Below is a small trained network, with its code and all its weights. Each question gives an input and a class and asks what happens when units are switched off, that is, made to give their printed mean instead of their output.

import numpy as np


def w(rows, s, z=0):
    codes = np.array(rows[::2]) - 128.0
    scale = np.full(codes.shape[1], s)
    scale[-1] = z or s
    return codes * scale


def norm(h):
    return h / np.sqrt((h * h).mean(-1, keepdims=True) + 1e-5)


def f(y):
    return np.maximum(y, 0)


def log_softmax(a):
    a = a - a.max(-1, keepdims=True)
    return a - np.log(np.exp(a).sum(-1, keepdims=True))


def net(x, mask):
    res = np.array(x, float).reshape(1, 5) / 4 @ E
    u = 0
    for l in range(3):
        y = f(norm(res) @ A[l][:, :-1].T + A[l][:, -1])
        res = res + np.where(mask[u : u + 8], y, B[l][:, -1]) @ B[l][:, :-1]
        u += 8
    return log_softmax(norm(res)[-1] @ U[:, :-1].T + U[:, -1])


A, B = {}, {}
E = w([
[98,204,191,122,114,177],'x0',
[161,122,91,131,151,193],'x1',
[190,169,118,165,94,111],'x2',
[99,151,87,156,128,124],'x3',
[132,160,130,195,253,81],'x4',
],0.0024)
A[0] = w([
[53,134,63,188,129,186,204],'L0N1',
[96,112,118,120,99,19,75],'L0N2',
[68,133,226,115,95,44,108],'L0N3',
[103,97,103,126,147,219,103],'L0N4',
[195,94,169,55,197,155,72],'L0N5',
[196,59,238,154,115,105,13],'L0N6',
[144,129,165,103,37,68,254],'L0N7',
[12,160,3,239,77,120,221],'L0N8',
],0.0039,0.00094)
B[0] = w([
[188,83,182,86,145,144,209],'L0N1',
[104,123,98,211,155,169,205],'L0N2',
[81,137,106,212,150,141,225],'L0N3',
[108,133,96,98,173,142,191],'L0N4',
[165,99,204,118,98,138,200],'L0N5',
[130,99,228,192,89,147,179],'L0N6',
[87,125,61,154,99,145,245],'L0N7',
[159,76,252,125,91,149,253],'L0N8',
],0.0042,0.0022)
A[1] = w([
[184,126,114,95,139,183,89],'L1N1',
[38,56,155,98,189,208,186],'L1N2',
[81,115,46,113,190,132,98],'L1N3',
[84,139,87,160,253,150,179],'L1N4',
[132,174,90,170,90,156,65],'L1N5',
[92,128,138,59,150,100,75],'L1N6',
[85,184,124,63,199,18,132],'L1N7',
[140,71,20,112,134,44,3],'L1N8',
],0.0036,0.0018)
B[1] = w([
[77,117,105,202,157,196,164],'L1N1',
[179,176,137,82,72,3,253],'L1N2',
[126,134,216,110,111,135,148],'L1N3',
[100,119,126,66,75,130,216],'L1N4',
[152,159,126,118,182,101,144],'L1N5',
[69,84,91,84,189,86,133],'L1N6',
[163,133,42,72,122,112,148],'L1N7',
[147,39,108,121,163,144,150],'L1N8',
],0.0035,0.0031)
A[2] = w([
[143,171,137,148,214,79,138],'L2N1',
[138,121,158,135,214,139,162],'L2N2',
[181,40,94,156,136,91,116],'L2N3',
[139,104,125,161,112,118,128],'L2N4',
[190,126,111,74,161,198,154],'L2N5',
[104,255,174,109,119,168,97],'L2N6',
[214,185,104,172,87,113,119],'L2N7',
[117,66,203,103,52,177,252],'L2N8',
],0.0062,0.0021)
B[2] = w([
[157,128,76,124,28,178,179],'L2N1',
[142,164,89,149,81,100,178],'L2N2',
[104,135,149,110,160,220,208],'L2N3',
[115,171,169,80,195,134,159],'L2N4',
[2,160,157,211,79,62,179],'L2N5',
[136,34,106,108,200,183,182],'L2N6',
[77,104,158,14,153,20,164],'L2N7',
[180,159,107,154,162,108,253],'L2N8',
],0.0054,0.0059)
U = w([
[144,53,116,97,212,230,248],'0',
[193,170,17,111,7,142,147],'1',
[28,175,156,217,105,103,98],'2',
[136,128,157,19,154,17,57],'3',
[255,154,204,182,130,127,99],'4',
],0.0089,0.0012)

Each question gives the input, the list of numbers given to net, and the class t.
The units are the neurons (one row each of A and B). Each row of codes is followed by its name. A weight is (code - 128) times the scale printed after its matrix; where a second scale follows, it is the last column's (A, B and U).
mask holds one flag per neuron, layer by layer. A switched-off neuron (its flag False) gives its mean, the last column of its row in B, instead of its output. The means were averaged over made-up inputs and are rounded, as every weight is.
A unit's drop is (log p(t) with every unit on - log p(t) with that unit switched off) / (log p(t) with every unit on - log p(t) with every unit switched off).
The circuit of an input: a set's keep is (log p(t) with only the set's units on - log p(t) with every unit switched off) / (log p(t) with every unit on - log p(t) with every unit switched off). Starting from the 12 units with the biggest drops (on a tie, the unit counted first), units are removed one at a time, each time the one whose removal leaves the highest keep (on an exact tie, the one counted first), for as long as the keep stays at least 0.8.
units of the circuit, in order: the units of the circuit, biggest drop first
unit that matters most: the unit with the biggest drop
top k neurons: the k neurons with the biggest drops, biggest first
k most important neurons of layer l: the k neurons of layer l with the biggest drops, biggest first
input [2,-4,-3,-5,-6], class 1: units of the circuit, in order => L0N7, L2N8
input [-2,3,7,-2,3], class 3: units of the circuit, in order => L2N7
input [5,-2,-6,6,3], class 3: units of the circuit, in order => L1N2, L0N1
input [4,-2,-6,-7,-4], class 4: top 3 neurons => L2N8, L2N7, L0N6
input [-3,7,-6,1,-4], class 2: top 3 neurons => L2N5, L1N1, L2N7
input [6,6,2,8,-5], class 4: top 4 neurons => L0N8, L0N1, L2N8, L2N3
input [4,3,6,7,-4], class 4: top 4 neurons => L0N8, L1N2, L2N8, L0N1
input [-6,8,-1,-1,4], class 2: units of the circuit, in order => L2N5, L2N6
input [-6,-5,-3,0,4], class 0: top 2 neurons => L2N5, L2N3
input [-5,-1,-5,8,8], class 1: 3 most important neurons of layer 2 => L2N1, L2N2, L2N6
input [-2,0,-7,-8,-6], class 4: units of the circuit, in order => L2N8, L2N6
input [0,8,-4,8,3], class 2: units of the circuit, in order => L2N5, L0N1
input [-4,-6,6,7,7], class 1: 3 most important neurons of layer 0 => L0N6, L0N5, L0N7
input [0,7,-6,-1,2], class 2: units of the circuit, in order => L2N5
input [1,-2,3,-1,2], class 3: top 2 neurons => L2N7, L2N3
input [-7,-3,1,-4,7], class 0: 3 most important neurons of layer 1 => L1N8, L1N2, L1N4
input [-6,-1,-8,-3,8], class 1: units of the circuit, in order => L2N1, L2N2
input [-6,-7,-6,-2,1], class 2: top 2 neurons => L0N2, L0N3
input [8,4,8,-5,-3], class 0: top 2 neurons => L2N6, L1N2
input [8,-5,-4,-7,8], class 0: units of the circuit, in order => L2N6, L2N1
input [0,4,-6,-7,3], class 4: unit that matters most => L0N5
input [-4,2,8,-7,8], class 1: top 2 neurons => L2N1, L2N2
input [-2,-1,7,8,-2], class 4: top 4 neurons => L0N8, L1N2, L2N8, L0N1
input [3,5,-4,2,-3], class 2: top 2 neurons => L2N5, L0N1
input [-6,-4,-5,-8,5], class 4: top 4 neurons => L0N6, L0N5, L2N6, L2N7
input [2,-3,-3,-4,3], class 4: units of the circuit, in order => L2N5, L2N7, L2N3
